Below is a small trained network, with its code and all its weights. Each question gives an input and a class and asks what happens when units are switched off, that is, made to give their printed mean instead of their output.

import numpy as np


def w(rows, s, z=0):
    codes = np.array(rows[::2]) - 128.0
    scale = np.full(codes.shape[1], s)
    scale[-1] = z or s
    return codes * scale


def f(y):
    return np.maximum(y, 0)


def log_softmax(a):
    a = a - a.max(-1, keepdims=True)
    return a - np.log(np.exp(a).sum(-1, keepdims=True))


def net(x, mask):
    res = np.array(x, float).reshape(1, 7) / 4 @ E
    y = f(res @ A[0][:, :-1].T + A[0][:, -1])
    res = res + np.where(mask, y, B[0][:, -1]) @ B[0][:, :-1]
    return log_softmax(res[-1] @ U[:, :-1].T + U[:, -1])


A, B = {}, {}
E = w([
[128,127,128,128,128,128,128,128,128],'x0',
[38,100,180,199,200,196,50,156,33],'x1',
[129,127,129,128,127,129,128,128,129],'x2',
[98,46,181,134,4,192,152,89,97],'x3',
[109,220,205,30,78,114,44,211,117],'x4',
[3,153,39,68,124,118,197,120,104],'x5',
[128,128,128,127,127,128,128,128,128],'x6',
],0.0044)
A[0] = w([
[126,145,141,100,118,125,113,143,125,47],'N1',
[78,124,149,162,158,138,101,130,105,97],'N2',
[222,118,173,158,127,136,92,123,127,8],'N3',
[110,128,120,117,129,127,133,127,127,83],'N4',
[147,166,100,116,211,119,119,147,146,36],'N5',
[150,136,119,115,111,120,145,124,142,114],'N6',
[140,156,107,120,184,120,124,137,142,19],'N7',
[141,160,105,121,191,117,121,138,141,20],'N8',
[137,100,103,165,145,126,156,116,134,80],'N9',
[125,141,139,109,119,128,112,133,127,48],'N10',
[141,161,104,119,198,117,118,139,137,51],'N11',
[101,76,165,142,9,163,146,114,119,25],'N12',
[136,110,111,151,140,128,149,121,129,67],'N13',
[154,123,144,140,127,124,118,129,127,16],'N14',
[196,148,98,82,76,102,179,112,173,110],'N15',
[146,76,80,194,157,127,177,101,132,87],'N16',
[115,126,137,135,139,133,120,128,120,108],'N17',
[80,118,158,158,166,139,96,127,102,103],'N18',
[172,140,108,97,95,112,160,116,159,113],'N19',
[161,141,116,117,105,122,148,124,144,112],'N20',
[146,133,122,118,114,122,144,129,139,118],'N21',
[51,141,86,91,124,126,158,122,120,43],'N22',
[112,104,148,137,67,147,139,121,125,8],'N23',
[23,142,73,76,125,126,171,117,116,34],'N24',
[133,116,117,138,134,127,142,125,124,113],'N25',
[109,174,174,61,87,114,71,166,127,38],'N26',
[120,136,138,111,104,133,113,139,123,95],'N27',
[134,126,125,122,129,121,129,127,134,120],'N28',
[153,140,126,129,162,123,119,138,135,58],'N29',
[134,88,89,186,154,128,164,107,132,87],'N30',
[226,113,182,161,130,137,90,122,130,2],'N31',
[115,164,159,71,99,118,88,160,125,49],'N32',
[57,122,158,183,174,143,94,136,100,88],'N33',
],0.011,0.00064)
B[0] = w([
[126,144,136,126,143,151,134,93,137,162],'N1',
[131,102,112,89,125,162,109,182,95,214],'N2',
[127,130,117,184,132,95,145,196,202,232],'N3',
[135,131,126,141,126,123,130,141,141,144],'N4',
[120,102,131,122,85,54,139,71,89,215],'N5',
[123,112,125,114,131,149,115,156,107,164],'N6',
[124,109,133,128,95,78,134,91,100,185],'N7',
[123,106,135,124,94,70,135,85,98,193],'N8',
[128,165,140,121,143,164,131,87,139,195],'N9',
[128,141,133,127,141,147,135,107,134,152],'N10',
[124,107,131,124,87,71,136,78,92,202],'N11',
[123,107,120,115,87,3,136,49,65,232],'N12',
[127,150,138,122,139,152,131,101,135,170],'N13',
[129,129,122,146,129,120,132,146,151,155],'N14',
[112,84,113,82,139,192,82,216,60,243],'N15',
[126,196,157,114,158,192,137,55,149,254],'N16',
[130,122,121,117,127,138,123,145,119,154],'N17',
[128,101,106,86,124,167,110,189,95,224],'N18',
[118,98,120,98,132,171,99,185,85,203],'N19',
[121,110,120,112,130,154,112,164,103,173],'N20',
[124,114,127,116,133,143,113,148,114,156],'N21',
[148,124,134,187,132,96,131,187,199,208],'N22',
[128,116,125,118,111,62,129,87,98,177],'N23',
[156,125,133,209,133,87,136,211,222,238],'N24',
[130,142,131,127,132,143,127,113,132,153],'N25',
[131,184,141,129,170,205,149,35,152,237],'N26',
[128,144,133,127,138,143,139,95,129,157],'N27',
[128,124,124,126,125,132,122,134,120,138],'N28',
[121,122,126,135,106,91,142,107,121,165],'N29',
[128,183,152,115,150,182,132,69,143,229],'N30',
[128,129,115,188,132,88,147,201,209,243],'N31',
[130,171,140,131,158,186,146,54,144,211],'N32',
[129,90,108,71,125,177,97,202,81,252],'N33',
],0.02,0.0051)
U = w([
[116,71,76,50,137,203,58,208,61,254],'0',
[132,229,180,123,192,209,168,31,160,193],'1',
[157,121,112,250,129,74,158,205,244,18],'2',
[113,90,125,112,36,2,154,44,57,35],'3',
],0.007,0.0002)

Each question gives the input, the list of numbers given to net, and the class t.
The units are the neurons (one row each of A and B). Each row of codes is followed by its name. A weight is (code - 128) times the scale printed after its matrix; where a second scale follows, it is the last column's (A, B and U).
mask holds one flag per neuron, in row order. A switched-off neuron (its flag False) gives its mean, the last column of its row in B, instead of its output. The means were averaged over made-up inputs and are rounded, as every weight is.
A unit's drop is (log p(t) with every unit on - log p(t) with that unit switched off) / (log p(t) with every unit on - log p(t) with every unit switched off).
The circuit of an input: a set's keep is (log p(t) with only the set's units on - log p(t) with every unit switched off) / (log p(t) with every unit on - log p(t) with every unit switched off). Starting from the 12 units with the biggest drops (on a tie, the unit counted first), units are removed one at a time, each time the one whose removal leaves the highest keep (on an exact tie, the one counted first), for as long as the keep stays at least 0.8.
units of the circuit, in order: the units of the circuit, biggest drop first
most important unit: the unit with the biggest drop
k most important neurons: the k neurons with the biggest drops, biggest first
drop of u: that unit's drop, to one decimal
input [6,-2,-4,-7,-5,4,-5], class 3: most important unit -> N5
input [6,2,-3,-3,6,7,-4], class 2: 4 most important neurons -> [N24, N22, N16, N30]
input [-6,7,-3,5,8,5,3], class 1: 3 most important neurons -> [N26, N32, N15]
input [2,1,-3,3,0,2,-8], class 3: 2 most important neurons -> [N31, N3]
input [-6,6,4,8,-6,-8,0], class 2: 2 most important neurons -> [N31, N3]
input [-1,-4,0,0,-4,-1,8], class 0: 2 most important neurons -> [N15, N26]
input [-8,-7,5,-7,-7,5,5], class 0: 3 most important neurons -> [N15, N19, N26]
input [6,3,-7,5,8,-8,-3], class 1: 4 most important neurons -> [N26, N32, N24, N22]
input [-1,-5,-7,-4,-2,-2,3], class 0: 2 most important neurons -> [N15, N12]
input [7,3,3,-6,-5,-2,-4], class 3: 3 most important neurons -> [N5, N26, N11]
input [7,-3,0,-7,8,-4,6], class 1: 3 most important neurons -> [N26, N32, N12]
input [3,-5,-6,-8,6,6,6], class 3: 2 most important neurons -> [N5, N11]
input [5,2,-4,7,1,-7,3], class 2: 3 most important neurons -> [N31, N3, N5]
input [-3,3,7,5,0,1,7], class 3: units of the circuit, in order -> [N12]
input [6,-6,6,-5,5,-5,0], class 0: drop of N24 -> 0.4
input [7,-1,-6,-3,8,-7,-8], class 1: drop of N17 -> 0.0
input [5,-8,-7,5,0,4,0], class 0: drop of N15 -> 0.9
